Each row has a name. Each question is about the rows just above it.

[13.4 17.5 35.1 -1.7] = S
[ 5.6 -1.6 -7.7 17.6] = P
[ 23.2  -2.4  68.0 -17.6] = R
[ -4.4   3.4 -10.0 -15.2] = D
[ 16.8 -12.2  23.0 -49.4] = E
[-21.4 -13.6 -84.8  37.1] = U
[  6.5 -28.3   8.5 -51.2] = A
[-23.6 -50.2 -23.6 -23.6] = N
[ 3.1 -0.5 36.4  0.4] = Y
[-22.7  -6.7 -22.7   7.8] = W
How many entries does [23.2 -2.4 68.0] have?
3
The value that N holds more than once:
[-23.6]
Which value appears more than once in W?
[-22.7]
Which row holds [13.4 17.5 35.1 -1.7]?
S
How many entries does [ 3.1 -0.5] have?
2
Count the entries of [  6.5 -28.3   8.5]:
3
Count the entries of [5.6]:
1

[-16.1 -24.2  -4.0  47.9  14.3   8.3  10.5  28.2 -52.8  21.1  22.1   6.8
  31.2  -9.3  -6.3  -1.0  -9.4   2.4] -> L
[ 17.4 -17.0 -23.2  15.7  -6.2   6.5  14.9  60.9 -14.1  38.0 -14.1  25.9
 -14.1  -4.5  -8.0 -14.1  -7.2  -8.5] -> Q
[ -2.5 -57.4  -3.3 -16.7  10.6 -13.2  20.3  18.4 -15.5 -35.2 -13.9 -21.8
 -32.1 -12.4  -8.3  16.3  -4.9  24.9] -> H
[  5.4  -5.3  22.4 -25.6  11.3  32.1   1.0 -16.9  -1.1  47.1  -9.6   1.9
  10.7  -7.6 -28.6  48.5   9.9  32.9] -> V
[-47.6 -33.9 -13.7 -34.2  -2.8   9.7 -26.9  -6.5  -5.9  -7.2 -45.4 -60.9
   0.3   3.4  15.1  -5.1 -33.9  -1.2] -> T
[-26.0  10.6 -31.7 -15.6  -4.2  16.5 -14.9  48.3 -14.9  58.1  -2.0 -30.4
  18.9  11.4  10.7  -2.8  -6.8 -45.4] -> J
[ 20.7  -9.0  -9.1  -5.6  12.3 -13.4  33.3  54.3  -9.3   7.8  20.9   2.5
 -16.8  -3.3 -10.7  24.1   4.8 -14.8] -> K
[-27.4 -48.3 -40.6 -23.4 -31.0  29.8 -37.2  24.3 -27.3  36.0 -22.5 -15.4
 -22.6  -0.7 -23.4 -23.4 -23.4   7.8] -> G
[-34.6 -31.3   9.7  64.2  23.7   7.7   7.3   3.7 -60.7   4.0  12.4  -4.6
  53.7 -12.5  -5.1  -3.9 -11.7  11.9] -> M
[ 21.9  11.0 -10.7 -29.0  16.7 -21.8  38.6  60.1   9.7  10.5  15.7 -14.6
 -19.2   4.4  -8.9  34.4  11.6 -34.9] -> X
Which value appears more than once in Q?
[-14.1]
The value that G holds more than once:
[-23.4]
Which value appears more than once in T?
[-33.9]

[ 63.3 -76.5 -19.7   5.1  -8.5  18.6 -16.8  23.0  42.6 -76.5 -44.9 -49.0
 -38.7   4.4   0.5] -> F
[ 20.0  29.1  20.0 -18.4 -19.1 -32.0  29.1 -39.5 -44.3  70.3  20.0  44.1
  24.6 -19.8  -5.8] -> Z
[-83.0  29.1  20.0 -18.4 -19.1 -32.0  20.6 -39.5 -44.3  70.3  69.4  44.1
  24.6 -19.8  -5.8] -> C
[-27.9 -11.2  16.8 -49.3  -2.2   1.5  15.6   1.5  25.8 -38.2 -14.8  -7.8
   1.5   3.9   1.5] -> B
Which value appears more than once in B?
[1.5]
Repeated in F:
[-76.5]
Whose row is [ 63.3 -76.5 -19.7   5.1  -8.5  18.6 -16.8  23.0  42.6 -76.5 -44.9 -49.0
 -38.7   4.4   0.5]?
F
Whose row is [-27.9 -11.2  16.8 -49.3  -2.2   1.5  15.6   1.5  25.8 -38.2 -14.8  -7.8
   1.5   3.9   1.5]?
B

[ 21.5 -15.8  30.0  -1.7  21.5  21.5  20.3] -> nup
[  1.2 -45.7 -27.9  23.0  27.7 -27.9   9.7] -> lis
[ 25.1 -47.2  -5.5   3.5  27.1  21.2  -2.2] -> bipup
[-26.5  -0.2   8.8 -11.8 -11.8 -11.8 -11.8] -> mif
[ 11.6  60.1 -12.8 -14.8 -42.1   4.1  -7.6] -> meres
[-26.5  -0.2   8.8  11.6 -11.8  -7.8   4.0] -> fevif
[-23.3 -57.2 -12.8   8.8 -19.5  16.1  -6.6] -> fol
[ 14.1   6.6 -11.4  21.9  -2.2  -3.4 -18.3] -> Rovo
[ 25.1 -47.2  -5.5   3.5  14.0  21.2  -2.2] -> kov
How many entries does [ 21.5 -15.8  30.0] have?
3
Repeated in mif:
[-11.8]
The value that lis holds more than once:
[-27.9]
Which value appears more than once in nup?
[21.5]
Number of entries in [-26.5  -0.2   8.8]:
3

[  1.4   3.9  14.6 -18.1  -7.9  -3.4  22.3  13.4  12.6   0.6 -59.8  -7.9
   0.6  18.4 -32.7  15.3   9.8   4.7 -21.1   4.4   4.4 -25.7  -9.8 -10.0
 -33.6   2.7 -14.4 -15.6 -12.3 -19.8 -12.3 -12.3  -8.3 -20.3  10.5 -10.6
  -1.6   3.9 -12.6   1.1 -22.0]  kuve
[ -1.7   2.5  11.0 -21.5 -13.4  -1.9  21.6  12.1   9.8  -0.5 -59.6  -8.8
   3.3  17.7 -32.6  16.2   5.7  15.4 -19.7   3.4   3.4 -22.9 -12.4  -7.9
 -33.9   2.7 -13.9 -22.6 -13.7 -19.8 -16.9  11.5  -9.6 -23.1  12.8 -10.8
 -10.4   2.5 -13.6  -2.2 -20.0]  dum
[  0.6  -1.3  17.9 -18.2  -5.7  -5.7  19.0  14.9  16.4   2.2 -63.7  -7.8
   2.2  20.1 -27.4  12.3   8.5  -3.8 -21.3   6.2   6.2 -23.9  -7.5  -6.4
 -35.7   8.3 -18.0 -16.4 -13.1 -19.8  -8.1  12.8  -7.1 -25.1  18.1 -11.4
   1.7  -1.3 -17.1   2.1 -24.9]  dar
The row with [ -1.7   2.5  11.0 -21.5 -13.4  -1.9  21.6  12.1   9.8  -0.5 -59.6  -8.8
   3.3  17.7 -32.6  16.2   5.7  15.4 -19.7   3.4   3.4 -22.9 -12.4  -7.9
 -33.9   2.7 -13.9 -22.6 -13.7 -19.8 -16.9  11.5  -9.6 -23.1  12.8 -10.8
 -10.4   2.5 -13.6  -2.2 -20.0] is
dum
Count the entries of [  1.4   3.9  14.6 -18.1  -7.9  -3.4  22.3  13.4  12.6   0.6 -59.8  -7.9
   0.6  18.4 -32.7  15.3   9.8   4.7 -21.1   4.4   4.4 -25.7  -9.8 -10.0
 -33.6   2.7 -14.4 -15.6 -12.3 -19.8]:
30

[-38.5  23.1  29.5  -9.1] : Kuz
[ 21.5 -20.8 -39.7  46.9] : gopo
[ 42.7 -14.8   0.0  26.3] : palup
[48.2  7.6 27.3 59.2] : Dofu
[-41.9  24.5  66.9 -45.2] : pibaf
[54.1  5.9 46.6 26.3] : lofe
[ 13.9  23.7  52.7 -23.9] : Sutis
[ 13.0 -18.7 -65.7 -18.0] : Varaf
[-0.4 -6.7  1.3 -0.4] : nis
[-20.7  31.7 -74.5 -37.7] : lirir
Which value appears more than once in nis?
[-0.4]
How many entries does [-20.7  31.7 -74.5 -37.7] have?
4

[-22.8 -13.3 -25.3 -20.9  13.6 -12.9  45.0  -3.3 -11.8 -13.3] = lufi
[-47.6  -6.2 -27.4 -28.8 -30.5 -15.6  33.9 -11.8 -20.9  17.3] = mek
[-15.3 -29.0  44.0  45.4 -14.9   5.2  20.1 -13.7  21.3  27.4] = mamen
[-17.4  -2.2 -42.3   2.8 -11.8  -9.6  15.1  17.8  -3.5  16.6] = Semik
[ 41.7 -12.4 -20.7  34.0   9.5   2.4 -26.8 -15.4  32.6 -18.2] = busa
[ 34.9  27.8  -1.9  18.8   4.0   7.4 -58.2   4.2   9.9 -33.4] = meno
[-17.4  -2.2 -42.3   2.8 -11.8  -9.6  68.2 -13.2  48.0  -3.5] = kogo
[-16.0  27.4   1.4  36.2 -10.3  18.7  44.1 -11.3  34.1 -25.5] = verim
Which value appears more than once in lufi?
[-13.3]
Count the entries of [ 34.9  27.8  -1.9  18.8   4.0   7.4 -58.2   4.2   9.9]:
9
Count the entries of [ 34.9  27.8  -1.9  18.8   4.0   7.4 -58.2   4.2   9.9 -33.4]:
10

[13.4  8.0  6.0  5.6] = Gefip
[16.7 -2.9  4.8 29.5] = veka
[ -9.5 -13.8  -6.0 -10.3] = sikad
[26.5  4.4  9.6 25.5] = tufo
[-9.6 -9.6 -9.6 -9.6] = sud
[13.6 15.3 -6.0 13.6] = pel
[-9.5 -8.3 -4.8 -2.3] = Petim
[-9.5 15.3 -2.4  5.6] = risep
[-55.2 -24.7 -19.2 -69.9] = zafin
The value that sud holds more than once:
[-9.6]
How many entries does [-9.6] have?
1
The value that pel holds more than once:
[13.6]
How many entries does [ -9.5 -13.8] have?
2
Whose row is [-55.2 -24.7 -19.2 -69.9]?
zafin

[50.2  0.9 35.7 22.4] = rap
[26.5 14.8 54.6 32.5] = kidam
[26.5  4.3 54.6 32.5] = sedo
[  1.5 -17.2  71.8  45.5] = pag
Count the entries of [  1.5 -17.2  71.8]:
3
Count the entries of [  1.5 -17.2]:
2
Number of entries in [26.5]:
1

[ 20.5  63.8  19.7 -42.8  55.6  34.3] -> Kere
[ 77.0 -14.2  41.0  30.3 -69.3  55.8] -> Gav
[  0.2 -55.1 -41.6  31.0 -64.3 -76.5] -> zana
[-17.6  32.6  -9.9  49.9   3.1 -72.0] -> Kevo
[ 70.4 -48.9  36.1  41.5 -77.6 -40.5] -> Gakup
[-71.4  34.4 -50.3  26.7  22.9  60.2] -> Zozo
[-76.7  -9.4 -10.5 -55.2  -3.3  19.3] -> latu
[ 19.8 -63.1 -39.6  79.8 -75.1  73.3] -> fomi
Count the entries of [-71.4  34.4 -50.3]:
3
How many entries does [-17.6  32.6  -9.9] have?
3
Count the entries of [-71.4  34.4 -50.3  26.7  22.9]:
5
The row with [-71.4  34.4 -50.3  26.7  22.9  60.2] is
Zozo
How many entries does [ 19.8 -63.1 -39.6  79.8] have?
4
How many entries does [  0.2 -55.1 -41.6  31.0] have?
4

[-40.1 -14.3  29.5   4.4] -> gipe
[ 39.9 -20.4 -10.5 -13.7] -> vesaz
[-23.5  21.4  16.8  13.1] -> kez
[ 39.9 -20.4  18.8 -44.0] -> disum
[-40.1 -14.3  29.5 -22.4] -> Tase
Number of entries in [-40.1 -14.3  29.5]:
3
Number of entries in [39.9]:
1
Number of entries in [-40.1]:
1
How many entries does [-40.1 -14.3  29.5   4.4] have?
4
Number of entries in [-23.5  21.4]:
2

